Here is a tiny trained network, its code and every weight. The questions are about switching its units off for an input and a target symbol, where a switched-off unit gives its printed mean instead of its output.

import numpy as np


def w(rows, s, z=0):
    codes = np.array(rows[::2]) - 128.0
    scale = np.full(codes.shape[1], s)
    scale[-1] = z or s
    return codes * scale


def norm(h):
    return h / np.sqrt((h * h).mean(-1, keepdims=True) + 1e-5)


def f(y):
    return y / 2 * (1 + np.tanh(0.7978845608 * (y + 0.044715 * y**3)))


def softmax(a):
    e = np.exp(a - a.max(-1, keepdims=True))
    return e / e.sum(-1, keepdims=True)


def log_softmax(a):
    a = a - a.max(-1, keepdims=True)
    return a - np.log(np.exp(a).sum(-1, keepdims=True))


def net(x, mask):
    ids = ['αλπτψω'.index(c) for c in x.split()]
    T = len(ids)
    res = E[ids] + P[:T]
    u = 0
    for l in range(2):
        r = norm(res)
        for j in range(3):
            rows = slice(4 * j, 4 * j + 4)
            q, k, v = (r @ M[l][rows].T for M in (Q, K, V))
            z = softmax(np.where(np.tri(T) > 0, q @ k.T / 4**0.5, -1e9)) @ v
            o = O[l][rows]
            res = res + np.where(mask[u + j], z, o[:, -1]) @ o[:, :-1]
        u += 3
        y = f(norm(res) @ A[l][:, :-1].T + A[l][:, -1])
        res = res + np.where(mask[u : u + 8], y, B[l][:, -1]) @ B[l][:, :-1]
        u += 8
    return log_softmax(norm(res)[-1] @ U[:, :-1].T + U[:, -1])


Q, K, V, O, A, B = {}, {}, {}, {}, {}, {}
E = w([
[124,168,124,203,36,120,30],'α',
[38,208,184,210,98,224,78],'λ',
[99,86,199,61,84,203,2],'π',
[64,19,79,204,150,104,106],'τ',
[218,76,161,186,188,73,176],'ψ',
[174,169,56,168,232,126,80],'ω',
],0.02)
P = w([
[93,193,162,83,179,1,158],'0',
[92,171,170,107,181,60,127],'1',
[116,153,162,117,181,87,102],'2',
[131,132,150,120,157,116,96],'3',
[140,109,135,135,148,143,85],'4',
[157,88,111,132,126,180,95],'5',
[184,68,84,137,109,201,99],'6',
[205,56,53,126,83,237,127],'7',
],0.016)
Q[0] = w([
[134,112,158,121,202,133,189],'0.h0',
[163,185,48,41,155,107,207],'0.h0',
[113,34,187,228,132,162,109],'0.h0',
[252,118,191,197,167,125,21],'0.h0',
[163,144,171,85,118,60,241],'0.h1',
[159,84,131,161,160,35,58],'0.h1',
[50,134,116,70,184,147,131],'0.h1',
[138,152,147,132,156,64,136],'0.h1',
[96,40,253,189,161,191,70],'0.h2',
[115,61,212,147,144,107,200],'0.h2',
[160,142,153,167,53,123,91],'0.h2',
[108,239,158,94,85,171,155],'0.h2',
],0.045)
K[0] = w([
[136,111,148,175,181,116,139],'0.h0',
[133,209,85,222,173,54,192],'0.h0',
[155,90,123,78,144,148,151],'0.h0',
[237,96,90,133,102,224,132],'0.h0',
[47,197,172,73,97,44,121],'0.h1',
[105,154,185,153,234,135,140],'0.h1',
[165,127,66,99,89,92,134],'0.h1',
[94,162,178,138,97,91,148],'0.h1',
[171,73,69,106,151,252,77],'0.h2',
[179,52,142,88,156,92,118],'0.h2',
[156,156,47,112,89,139,103],'0.h2',
[132,162,82,237,159,120,148],'0.h2',
],0.048)
V[0] = w([
[95,163,129,241,25,139,197],'0.h0',
[161,130,32,190,144,247,69],'0.h0',
[93,252,199,85,189,137,140],'0.h0',
[246,184,107,170,142,106,151],'0.h0',
[184,184,181,175,157,164,117],'0.h1',
[181,50,148,171,79,84,80],'0.h1',
[110,75,122,166,171,191,138],'0.h1',
[189,45,40,175,151,125,90],'0.h1',
[16,185,94,134,167,18,99],'0.h2',
[88,184,73,112,88,129,73],'0.h2',
[39,78,102,181,127,139,203],'0.h2',
[185,197,200,112,168,122,187],'0.h2',
],0.039)
O[0] = w([
[122,253,131,173,121,42,154,9],'0.h0',
[179,187,130,176,166,171,31,227],'0.h0',
[17,139,192,65,144,142,121,208],'0.h0',
[116,144,93,169,214,174,214,39],'0.h0',
[91,177,143,102,125,220,173,251],'0.h1',
[55,82,91,147,93,145,93,157],'0.h1',
[103,127,134,169,170,147,105,177],'0.h1',
[69,71,100,100,175,117,47,150],'0.h1',
[166,168,104,22,145,71,87,195],'0.h2',
[112,183,55,98,82,127,125,214],'0.h2',
[186,164,193,150,86,90,119,51],'0.h2',
[97,162,194,109,205,122,150,83],'0.h2',
],0.033,0.018)
A[0] = w([
[165,152,103,160,162,26,98,123],'0.n0',
[180,123,135,121,39,179,77,70],'0.n1',
[125,135,144,141,167,204,83,2],'0.n2',
[147,243,163,159,65,113,134,32],'0.n3',
[173,76,190,199,133,117,206,179],'0.n4',
[144,134,86,176,172,80,89,39],'0.n5',
[145,137,2,134,123,104,205,4],'0.n6',
[122,181,169,100,201,83,133,92],'0.n7',
],0.035,0.0048)
B[0] = w([
[177,233,109,84,68,168,104,168],'0.n0',
[119,109,98,73,26,201,2,250],'0.n1',
[196,122,109,64,176,69,135,227],'0.n2',
[44,199,173,187,179,196,81,224],'0.n3',
[16,93,138,211,198,172,62,200],'0.n4',
[142,222,182,56,100,132,102,170],'0.n5',
[25,156,7,184,120,190,190,175],'0.n6',
[71,181,176,169,104,166,63,220],'0.n7',
],0.03,0.017)
Q[1] = w([
[99,175,108,115,143,115,125],'1.h0',
[135,129,122,89,118,147,167],'1.h0',
[160,103,179,143,114,125,139],'1.h0',
[94,124,122,92,254,139,82],'1.h0',
[139,185,73,174,130,140,98],'1.h1',
[79,94,130,102,167,190,131],'1.h1',
[146,33,153,165,107,173,126],'1.h1',
[122,145,210,162,189,133,96],'1.h1',
[149,113,83,115,149,69,149],'1.h2',
[166,107,105,124,144,175,131],'1.h2',
[144,194,84,94,139,143,104],'1.h2',
[107,162,83,103,151,181,108],'1.h2',
],0.054)
K[1] = w([
[114,202,132,111,131,95,115],'1.h0',
[88,105,146,107,150,117,145],'1.h0',
[130,92,166,159,98,110,126],'1.h0',
[164,183,91,176,254,150,95],'1.h0',
[160,190,106,175,153,209,136],'1.h1',
[59,85,101,103,136,157,194],'1.h1',
[108,22,120,82,71,138,86],'1.h1',
[68,69,239,187,151,131,157],'1.h1',
[140,96,145,74,165,68,158],'1.h2',
[124,125,112,123,163,142,76],'1.h2',
[198,168,139,181,166,168,132],'1.h2',
[168,133,92,190,176,144,79],'1.h2',
],0.046)
V[1] = w([
[50,140,184,104,92,170,28],'1.h0',
[117,122,23,87,148,70,163],'1.h0',
[157,118,129,41,159,84,164],'1.h0',
[58,87,141,145,36,100,195],'1.h0',
[161,143,37,206,127,149,99],'1.h1',
[198,91,147,255,90,160,141],'1.h1',
[193,54,93,119,190,137,77],'1.h1',
[163,190,143,145,175,217,130],'1.h1',
[80,165,40,155,73,138,196],'1.h2',
[114,167,128,163,211,169,54],'1.h2',
[217,112,68,135,175,165,149],'1.h2',
[85,99,103,245,94,162,83],'1.h2',
],0.045)
O[1] = w([
[190,62,173,180,169,107,234,252],'1.h0',
[142,158,102,131,188,142,2,110],'1.h0',
[91,136,162,157,163,199,74,125],'1.h0',
[83,173,159,237,90,65,98,66],'1.h0',
[59,92,182,54,95,108,209,83],'1.h1',
[57,98,172,33,177,69,80,53],'1.h1',
[61,191,193,139,120,28,172,100],'1.h1',
[92,41,89,129,82,48,58,157],'1.h1',
[124,157,39,156,89,98,190,119],'1.h2',
[191,190,144,64,148,196,65,211],'1.h2',
[145,101,86,160,166,242,104,90],'1.h2',
[164,219,117,227,117,147,138,132],'1.h2',
],0.032,0.039)
A[1] = w([
[152,152,41,140,146,93,197,68],'1.n0',
[179,242,255,135,158,69,121,73],'1.n1',
[32,120,131,39,39,131,89,91],'1.n2',
[224,163,141,139,126,136,211,116],'1.n3',
[201,76,121,14,65,52,191,2],'1.n4',
[48,16,105,77,126,101,147,149],'1.n5',
[96,95,151,105,111,130,197,53],'1.n6',
[32,29,220,99,215,25,111,82],'1.n7',
],0.043,0.0095)
B[1] = w([
[65,122,57,172,109,156,100,164],'1.n0',
[183,243,140,197,73,183,97,254],'1.n1',
[140,129,53,134,173,81,213,239],'1.n2',
[70,171,108,85,159,94,72,218],'1.n3',
[228,54,78,201,186,60,115,190],'1.n4',
[142,242,174,138,171,116,112,207],'1.n5',
[167,96,132,91,125,92,99,168],'1.n6',
[18,80,115,179,184,104,2,208],'1.n7',
],0.06,0.023)
U = w([
[32,128,2,91,91,115,158,183],'α',
[63,55,156,115,24,141,145,255],'λ',
[28,95,119,176,182,85,52,108],'π',
[145,224,157,135,100,138,98,117],'τ',
[136,115,115,21,203,169,136,96],'ψ',
[199,66,91,170,141,43,110,84],'ω',
],0.0081,0.0015)

Each question gives the input, a string of symbols that net reads in full, and the target symbol t.
The units are the heads (4 rows each of Q, K, V and O) and the neurons (one row each of A and B). Each row of codes is followed by its name. A weight is (code - 128) times the scale printed after its matrix; where a second scale follows, it is the last column's (O, A, B and U).
mask holds one flag per unit, layer by layer, with each layer's heads first. A switched-off unit (its flag False) gives its mean, the last column of its rows in O or B, instead of its output. The means were averaged over made-up inputs and are rounded, as every weight is.
A unit's drop is (log p(t) with every unit on - log p(t) with that unit switched off) / (log p(t) with every unit on - log p(t) with every unit switched off).
The circuit of an input: a set's keep is (log p(t) with only the set's units on - log p(t) with every unit switched off) / (log p(t) with every unit on - log p(t) with every unit switched off). Starting from the 12 units with the biggest drops (on a tie, the unit counted first), units are removed one at a time, each time the one whose removal leaves the highest keep (on an exact tie, the one counted first), for as long as the keep stays at least 0.8.
units of the circuit, in order: the units of the circuit, biggest drop first
k most important neurons of layer l: the k neurons of layer l with the biggest drops, biggest first
heads that matter: for each layer, one digit per head in row order, 1 if its drop is at least 0.15 and else 0, layers parted by /
drop when u is switched off: that unit's drop, to one decimal
input λ π α ω λ α λ, target λ: units of the circuit, in order -> 0.h2, 0.h0
input τ λ π ψ ψ τ λ, target α: units of the circuit, in order -> 1.h0, 0.h1, 1.n2, 1.h1
input λ π λ λ α, target λ: units of the circuit, in order -> 0.h0
input λ ψ α λ ψ λ, target π: heads that matter -> 111 / 010
input α λ τ π, target π: units of the circuit, in order -> 0.h1, 1.h1
input α π λ ψ λ λ ω λ, target ψ: units of the circuit, in order -> 1.h0, 0.h0, 1.n5
input ψ λ ψ π ω ψ, target ψ: heads that matter -> 100 / 011
input ω ω λ λ π ψ ψ ψ, target α: heads that matter -> 000 / 011
input λ λ λ ψ ψ π τ, target α: units of the circuit, in order -> 0.h1, 1.n2, 1.h0
input τ τ π, target π: heads that matter -> 111 / 000
input π λ α λ α, target λ: heads that matter -> 100 / 111
input λ α α ψ ψ τ, target ω: heads that matter -> 001 / 110
input λ λ λ λ π λ ω λ, target ψ: units of the circuit, in order -> 0.h0, 1.h0, 1.h1
input λ λ α π α, target ω: heads that matter -> 100 / 100
input ψ α π α ω ω, target ψ: heads that matter -> 000 / 100
input λ λ τ α ψ ω λ π, target ψ: heads that matter -> 110 / 111
input π λ λ π ψ π λ, target α: heads that matter -> 011 / 110
input λ ω λ ω λ α π λ, target ω: units of the circuit, in order -> 1.h0, 1.n4
input ω τ π ω τ, target ψ: heads that matter -> 000 / 000
input ψ ω α π α α, target ω: units of the circuit, in order -> 1.h0
input λ λ α ω, target ψ: heads that matter -> 100 / 000
input π ψ α λ λ, target λ: heads that matter -> 100 / 111
input λ λ λ π, target ω: units of the circuit, in order -> 1.h0
input λ ψ α λ π, target ω: heads that matter -> 100 / 110
input π π α, target α: 3 most important neurons of layer 0 -> 0.n1, 0.n2, 0.n5
input λ π λ π ψ ω π α, target ψ: 2 most important neurons of layer 0 -> 0.n2, 0.n7
input λ ψ λ, target π: most important neuron of layer 1 -> 1.n7
input π α τ ψ ψ, target α: drop when 0.h2 is switched off -> 0.1
